Q:
[[ 117  413 -128   54   35  391 -177  107  -15   10   86]
 [ 155  783 -128  163   12  468  -50  134   48   87  119]
 [ 188  196  112  227 -123  213 -542   95  -40 -226  -32]
 [ 169  330   -9  321   24  358   29  181  229  142  170]
 [ 157  417   48  501  450  -94  209  155  435    8  299]
 [ 169  154   87  194 -113  259 -615  100 -137 -214  -44]
 [ -49 -329  111  438   52 -378  275 -332   37  407  -26]
 [ 332 -248  186  187 -219  250 -181   69 -495 -219    9]]
A: 117

Q:
[[4 6 6 4 2 5 4 5 6 4 2 5 3 6 3]
 [4 4 4 1 6 6 5 5 5 3 4 8 3 5 5]
 [4 8 6 3 2 6 4 3 5 3 1 5 3 6 2]
 [6 4 7 5 4 4 4 6 6 5 5 7 3 6 5]
 [4 7 7 2 2 6 3 3 7 4 1 5 3 7 2]
 [4 5 5 5 5 5 4 5 5 5 4 6 4 5 5]]
A: 4

Q:
[[123 125 138 193 129 142 144 123 193 129 168 130]
 [195 195 175 117 195 184 166 195 121 184 142 192]
 [160 155 184 172 135 131 188 160 177 173 182 139]
 [103 109 100 151 120 133 103 104 157  97 120 121]
 [134 133 134 138 136 137 135 134 133 136 140 135]
 [181 171 194 139 153 135 193 181 129 195 175 154]
 [159 169 112  86 188 189 100 160 101 127  81 185]
 [162 175 102  69 198 198  87 163  87 122  62 194]
 [ 55  38 122 171  37  40 140  53 112 111 197  30]]
A: 123

Q:
[[25 60 43 50 50 24 37 72 46 46]
 [24 74 33 49 41 48 70 86 31 69]
 [62  2 59 83 72 63 42 31 69 26]
 [77 35 58 50 40 82 66 25 55 62]
 [69 26 54 60 42 60 54 31 43 55]
 [56 48 39 43 53 35 46 48 42 40]
 [39 89 49 15 26 30 46 69 38 73]
 [64 47 38 36 36 50 61 39 43 49]
 [76  7 55 65 47 74 54 11 44 40]
 [14 83 40 40 70 19 35 92 64 38]]
A: 25

Q:
[[ 10  -1 -10  -9  -4   3  -6  -9]
 [ 23 -11 -14 -12 -12  -1 -15 -12]
 [  3   2  -6  -6   3   9   1  -6]
 [-38  32   8   4  30  25  33   5]
 [ 45 -26 -22 -18 -27 -12 -33 -18]
 [-22  21   2   0  19  18  20   0]
 [-43  34  10   6  33  28  36   6]
 [  7   1  -8  -7   0   6  -2  -7]
 [-42  33   9   6  33  28  36   6]
 [ 23 -10 -14 -12 -11  -2 -15 -12]
 [ 44 -24 -21 -18 -26 -12 -32 -18]
 [ 21  -8 -13 -12 -11  -3 -14 -12]]
A: 10

Q:
[[322 262 221 472 458 378 238 403 500 349 446 339 398 193]
 [224 277 243 456 465 378 478 382 482 386 413 336 371 293]
 [616 235 224 505 452 388 432 398 361 386 448 338 417 261]
 [330 310 212 530 487 380 446 187 385 382 416 331 414 273]
 [315 263 260 481 504 378 441 468 470 376 385 337 396 218]
 [337 262 169 865 398 375 427 393 519 327 476 340 415 268]]
A: 322

Q:
[[-20  15  41 -19 -16 -13]
 [ 14  15 -33  32  10   6]
 [-13  13  23  -6 -10  -9]
 [ -3  16   4   5  -3  -3]
 [  4  16 -11  16   2   1]
 [-22  14  44 -21 -18 -14]
 [ 11  16 -27  27   8   5]
 [-10  14  18  -2  -8  -7]
 [-13  15  26  -9 -11  -9]
 [ 11  16 -27  27   8   5]
 [ -3  16   5   5  -3  -3]
 [-15  12  27  -8 -12 -10]]
A: -20

Q:
[[109  86  54 111 126 146 126 161 153 153 102]
 [121 123 104 174 162 184 100 105  99 183 106]
 [195  98 133 148 109 103 166 160  85 116 167]
 [209 107 130 122 125 112 137 180  83 109 142]
 [162  96 148 133 109 133 200 143 101 137 170]
 [198  99 131 145 109 133 162 163  83 115 165]
 [143 156 163 109 156  88 199 109 153 178 154]
 [128 146 147 192 140 203 133 109 121 150  86]
 [138 114 164 142 135  82 214 127 128 165 159]]
A: 109
---
878  802  920  439  439  480
936  847  982  463  463  508
221  356  173  178  174  160
value 356

 20  -27   46   32   31   42   26 value -27

4444  7063  6611  7452  5786  4522  6763
4379  7127  6681  7509  5786  4522  6474
3468  6678  7663  7904  7167  9135  3004
value 6678

2822  8138  2852  5993  8431  3266  3277
6239  3926  5184  6244  3643  6353  4997
4216  6425  3794  6114  6517  4464  3961
value 6425

 470   682  -499   425    -5
 570   825  -562   777  -537
value 825

 388   423   456   730   564   418
-978  -289  -166  -428  -484   -81
value -289

61  13  52  90  50 value 13

3967  4022  3906  4830  3357  4710
1218  6831  8432  9928  2427  8133
9463  5270  3639  1857  8943  3732
value 5270

-219    29   435  -335  -714   -98   362
 152   -82    90  -280  -378   325   534
value -82

4549  5788  3100  2830  4173  6859  3863
6767  7075  5458  4705  3514  4825  3445
2513  4945  6942  5329  7753  5046  6664
value 4945
---
[-78 -34  13 -45 -21] ⇒ 13

[[  6  19 -27 -31   4  69]
 [-21   9 -30  -1 -13  40]] ⇒ -30

[-32   8  -7  44  79  10  -9] ⇒ -7

[82 -8 12 50] ⇒ 12

[81 42  0  1] ⇒ 0

[ 64  26  20 -57  34  13  36] ⇒ 20

[-67 -32 -40  61   5] ⇒ -40
---
((-14.948, -2.038, 15.792, -7.809, -12.405), (-7.610, 1.847, 10.931, -9.154, -7.383), (-7.158, 2.621, 10.715, -7.890, -7.923)) Out: -7.923
((0.07, 0.15, 0.11, 0.16, 0.04, 0.01), (-0.16, -0.01, -0.11, -0.05, 0.04, 0.13)) Out: 0.13
(7.1, 10.4, 7.7, -18.3, 11.4, 0.9) Out: 0.9
(4.1, -8.0, -9.3, 13.4) Out: 13.4
(-135.4, 144.6, 56.7, 81.4) Out: 81.4
(-0.12, 0.18, 0.09, -0.16, 0.06) Out: 0.06
